Below are the code and all the weights of a small trained network. Each question names an input and a class and asks about switching units off, where a switched-off unit gives its printed mean instead of its output.

import numpy as np


def w(rows, s, z=0):
    codes = np.array(rows[::2]) - 128.0
    scale = np.full(codes.shape[1], s)
    scale[-1] = z or s
    return codes * scale


def norm(h):
    return h / np.sqrt((h * h).mean(-1, keepdims=True) + 1e-5)


def f(y):
    return y / 2 * (1 + np.tanh(0.7978845608 * (y + 0.044715 * y**3)))


def log_softmax(a):
    a = a - a.max(-1, keepdims=True)
    return a - np.log(np.exp(a).sum(-1, keepdims=True))


def net(x, mask):
    res = np.array(x, float).reshape(1, 2) / 4 @ E
    u = 0
    for l in range(2):
        y = f(norm(res) @ A[l][:, :-1].T + A[l][:, -1])
        res = res + np.where(mask[u : u + 12], y, B[l][:, -1]) @ B[l][:, :-1]
        u += 12
    return log_softmax(norm(res)[-1] @ U[:, :-1].T + U[:, -1])


A, B = {}, {}
E = w([
[145,164,18,179,122,184,128,222,91,99,177],'x0',
[100,177,198,123,181,8,78,162,59,157,198],'x1',
],0.012)
A[0] = w([
[154,232,178,156,203,131,179,105,120,192,153,69],'0.n0',
[30,185,104,119,116,141,195,92,109,111,160,106],'0.n1',
[208,58,53,79,175,194,121,155,204,110,138,128],'0.n2',
[154,122,139,146,117,176,238,112,107,97,79,100],'0.n3',
[109,209,67,103,138,87,174,138,93,109,116,172],'0.n4',
[106,95,113,190,127,103,140,132,140,104,126,114],'0.n5',
[1,158,121,78,153,93,201,123,122,153,146,44],'0.n6',
[19,80,225,212,83,94,76,88,162,140,85,168],'0.n7',
[118,85,207,160,145,112,82,156,112,198,149,97],'0.n8',
[169,174,144,215,103,202,73,168,173,98,206,239],'0.n9',
[118,138,127,77,183,105,190,117,122,90,121,2],'0.n10',
[147,111,143,100,152,104,49,177,80,176,172,214],'0.n11',
],0.006,0.001)
B[0] = w([
[149,108,83,113,90,106,83,130,224,140,132,170],'0.n0',
[115,59,90,117,147,124,124,177,116,127,125,128],'0.n1',
[102,166,127,91,179,56,101,138,195,149,69,255],'0.n2',
[156,173,152,142,123,113,66,146,144,199,145,210],'0.n3',
[132,35,112,182,152,130,27,69,252,118,66,161],'0.n4',
[70,119,166,120,98,124,144,140,100,161,135,130],'0.n5',
[95,160,171,120,63,170,152,166,140,2,141,155],'0.n6',
[143,62,74,169,195,204,92,147,71,155,72,253],'0.n7',
[93,166,65,127,38,178,129,154,211,74,89,200],'0.n8',
[115,66,198,104,186,155,184,73,85,200,76,219],'0.n9',
[138,131,52,74,160,231,91,13,171,43,175,126],'0.n10',
[151,137,89,69,134,179,153,210,223,135,50,218],'0.n11',
],0.0052,0.0051)
A[1] = w([
[159,142,166,129,166,92,161,91,76,239,88,91],'1.n0',
[113,164,88,184,163,148,172,110,72,123,173,100],'1.n1',
[168,87,109,171,50,233,254,77,184,134,162,157],'1.n2',
[108,179,75,188,114,118,168,151,105,140,134,54],'1.n3',
[149,174,81,173,153,186,142,133,65,92,204,186],'1.n4',
[92,89,194,102,114,77,180,19,112,74,114,7],'1.n5',
[123,190,49,154,116,147,165,170,161,82,119,112],'1.n6',
[139,204,158,108,128,39,54,164,93,127,205,72],'1.n7',
[148,118,79,186,147,137,147,130,52,105,160,9],'1.n8',
[193,120,125,148,35,180,161,96,127,108,106,154],'1.n9',
[74,123,173,96,49,90,135,71,116,157,108,191],'1.n10',
[70,32,104,111,94,183,139,163,124,83,120,143],'1.n11',
],0.0098,0.002)
B[1] = w([
[189,126,137,113,110,99,92,157,160,151,86,202],'1.n0',
[121,53,131,134,169,138,109,60,86,203,157,150],'1.n1',
[58,130,120,108,114,118,137,168,90,64,178,254],'1.n2',
[165,102,192,152,60,172,112,77,103,175,128,162],'1.n3',
[114,72,184,146,174,99,141,84,164,151,91,180],'1.n4',
[128,67,120,165,189,161,155,98,59,199,221,215],'1.n5',
[145,95,168,135,163,107,110,74,117,163,137,216],'1.n6',
[59,174,61,77,47,168,192,132,161,24,100,227],'1.n7',
[143,100,144,121,201,161,85,49,64,177,174,155],'1.n8',
[76,254,143,104,110,62,131,169,147,83,171,196],'1.n9',
[160,121,70,200,144,161,98,147,102,124,133,211],'1.n10',
[216,143,127,100,104,70,84,133,165,145,64,183],'1.n11',
],0.0096,0.008)
U = w([
[9,171,67,73,97,130,141,141,173,55,160,215],'0',
[122,23,108,144,195,161,96,58,75,220,165,199],'1',
[214,143,101,100,126,70,73,175,198,168,68,192],'2',
[161,180,145,171,154,117,178,134,116,140,146,29],'3',
[178,135,129,157,97,129,166,132,118,123,157,37],'4',
[173,179,152,155,111,129,172,117,103,142,159,33],'5',
[172,148,133,134,74,127,167,136,113,161,171,4],'6',
[173,152,166,132,108,143,169,138,100,130,152,28],'7',
],0.014,0.0037)

Each question gives the input, the list of numbers given to net, and the class t.
The units are the neurons (one row each of A and B). Each row of codes is followed by its name. A weight is (code - 128) times the scale printed after its matrix; where a second scale follows, it is the last column's (A, B and U).
mask holds one flag per neuron, layer by layer. A switched-off neuron (its flag False) gives its mean, the last column of its row in B, instead of its output. The means were averaged over made-up inputs and are rounded, as every weight is.
A unit's drop is (log p(t) with every unit on - log p(t) with that unit switched off) / (log p(t) with every unit on - log p(t) with every unit switched off).
The circuit of an input: a set's keep is (log p(t) with only the set's units on - log p(t) with every unit switched off) / (log p(t) with every unit on - log p(t) with every unit switched off). Starting from the 12 units with the biggest drops (on a tie, the unit counted first), units are removed one at a time, each time the one whose removal leaves the highest keep (on an exact tie, the one counted first), for as long as the keep stays at least 0.8.
circuit, biggest first: the units of the circuit, biggest drop first
k most important neurons: the k neurons with the biggest drops, biggest first
k most important neurons of layer l: the k neurons of layer l with the biggest drops, biggest first
drop of u: that unit's drop, to one decimal
input [3,2], class 2: most important neuron of layer 0 -> (0.n11)
input [8,8], class 0: 2 most important neurons of layer 0 -> (0.n7 0.n11)
input [-2,0], class 2: 3 most important neurons -> (0.n7 1.n11 1.n7)
input [0,-3], class 2: 2 most important neurons of layer 0 -> (0.n2 0.n3)
input [1,-3], class 2: 2 most important neurons of layer 0 -> (0.n2 0.n3)
input [3,-3], class 2: 3 most important neurons -> (0.n2 1.n5 1.n7)
input [-3,-3], class 2: 4 most important neurons of layer 0 -> (0.n8 0.n3 0.n6 0.n7)
input [8,7], class 1: 4 most important neurons of layer 1 -> (1.n1 1.n8 1.n4 1.n3)
input [3,3], class 2: 3 most important neurons of layer 0 -> (0.n11 0.n4 0.n3)
input [2,-3], class 2: 2 most important neurons of layer 0 -> (0.n2 0.n8)
input [3,0], class 2: 2 most important neurons of layer 0 -> (0.n9 0.n4)
input [-6,-7], class 0: 2 most important neurons -> (1.n9 1.n2)
input [-6,8], class 0: drop of 1.n7 -> 1.6
input [5,6], class 0: circuit, biggest first -> (1.n7)
input [-4,-6], class 0: drop of 1.n2 -> 0.2
input [3,1], class 2: drop of 0.n7 -> 0.1
